Below is a small trained network, with its code and all its weights. Each question gives an input and a class and asks what happens when units are switched off, that is, made to give their printed mean instead of their output.

import numpy as np


def w(rows, s, z=0):
    codes = np.array(rows[::2]) - 128.0
    scale = np.full(codes.shape[1], s)
    scale[-1] = z or s
    return codes * scale


def f(y):
    return np.maximum(y, 0)


def log_softmax(a):
    a = a - a.max(-1, keepdims=True)
    return a - np.log(np.exp(a).sum(-1, keepdims=True))


def net(x, mask):
    res = np.array(x, float).reshape(1, 5) / 4 @ E
    y = f(res @ A[0][:, :-1].T + A[0][:, -1])
    res = res + np.where(mask, y, B[0][:, -1]) @ B[0][:, :-1]
    return log_softmax(res[-1] @ U[:, :-1].T + U[:, -1])


A, B = {}, {}
E = w([
[108,197,191,139,138,26,111],'x0',
[94,108,172,183,130,148,142],'x1',
[92,254,15,207,132,155,201],'x2',
[152,136,65,173,145,192,13],'x3',
[130,66,43,90,91,242,134],'x4',
],0.0068)
A[0] = w([
[117,174,136,203,186,154,121,83],'neuron 0',
[212,53,145,181,56,182,135,141],'neuron 1',
[136,65,156,121,103,184,125,124],'neuron 2',
[96,109,115,124,77,100,132,40],'neuron 3',
[110,254,130,233,222,39,125,112],'neuron 4',
[131,122,213,80,193,120,78,193],'neuron 5',
[80,157,156,78,230,183,88,21],'neuron 6',
[94,139,205,115,82,132,76,6],'neuron 7',
[73,156,101,93,91,147,183,250],'neuron 8',
[144,176,134,207,116,64,110,123],'neuron 9',
[112,97,196,62,211,96,112,214],'neuron 10',
[154,146,205,86,137,123,53,20],'neuron 11',
[153,70,162,127,114,31,130,192],'neuron 12',
[156,113,216,180,130,116,122,6],'neuron 13',
[113,103,156,100,96,77,65,24],'neuron 14',
[141,183,101,176,139,43,139,206],'neuron 15',
[116,64,152,177,189,81,106,53],'neuron 16',
],0.007,0.0019)
B[0] = w([
[74,160,160,127,75,60,125,171],'neuron 0',
[73,77,153,75,135,123,199,187],'neuron 1',
[104,62,121,77,101,112,180,180],'neuron 2',
[164,141,162,117,181,144,91,131],'neuron 3',
[95,89,200,60,85,91,139,254],'neuron 4',
[106,177,109,229,185,165,177,217],'neuron 5',
[71,81,167,116,82,99,193,136],'neuron 6',
[116,181,120,123,162,116,110,163],'neuron 7',
[243,148,80,246,215,74,106,188],'neuron 8',
[127,114,165,17,80,124,135,190],'neuron 9',
[181,140,122,198,173,120,222,219],'neuron 10',
[131,164,65,190,154,77,98,190],'neuron 11',
[213,158,101,234,200,196,68,211],'neuron 12',
[136,156,110,135,106,124,137,169],'neuron 13',
[194,208,90,156,182,138,73,177],'neuron 14',
[77,155,172,47,1,104,125,206],'neuron 15',
[154,176,89,146,105,132,103,165],'neuron 16',
],0.0049,0.0071)
U = w([
[150,118,95,142,242,182,169,255],'0',
[105,254,134,133,170,142,141,112],'1',
[81,92,189,4,110,151,164,65],'2',
],0.0057,0.00084)

Each question gives the input, the list of numbers given to net, and the class t.
The units are the neurons (one row each of A and B). Each row of codes is followed by its name. A weight is (code - 128) times the scale printed after its matrix; where a second scale follows, it is the last column's (A, B and U).
mask holds one flag per neuron, in row order. A switched-off neuron (its flag False) gives its mean, the last column of its row in B, instead of its output. The means were averaged over made-up inputs and are rounded, as every weight is.
A unit's drop is (log p(t) with every unit on - log p(t) with that unit switched off) / (log p(t) with every unit on - log p(t) with every unit switched off).
The circuit of an input: a set's keep is (log p(t) with only the set's units on - log p(t) with every unit switched off) / (log p(t) with every unit on - log p(t) with every unit switched off). Starting from the 12 units with the biggest drops (on a tie, the unit counted first), units are removed one at a time, each time the one whose removal leaves the highest keep (on an exact tie, the one counted first), for as long as the keep stays at least 0.8.
circuit, biggest first: the units of the circuit, biggest drop first
unit that matters most: the unit with the biggest drop
drop of u: that unit's drop, to one decimal
input [4,8,8,-4,-7], class 2: unit that matters most => neuron 4
input [7,-4,3,4,-8], class 2: circuit, biggest first => neuron 4; neuron 9
input [5,2,5,-6,-6], class 2: circuit, biggest first => neuron 4; neuron 15
input [6,-2,4,-4,0], class 2: circuit, biggest first => neuron 4; neuron 15; neuron 5
input [5,1,7,-7,-8], class 2: circuit, biggest first => neuron 4; neuron 15
input [7,6,3,1,-7], class 2: circuit, biggest first => neuron 4; neuron 9
input [6,4,7,-8,-3], class 2: circuit, biggest first => neuron 4; neuron 15
input [3,2,7,8,-1], class 2: drop of neuron 5 => 0.1
input [-5,4,-4,-6,-2], class 0: drop of neuron 12 => 0.2
input [4,-3,6,1,-1], class 2: drop of neuron 4 => 0.3
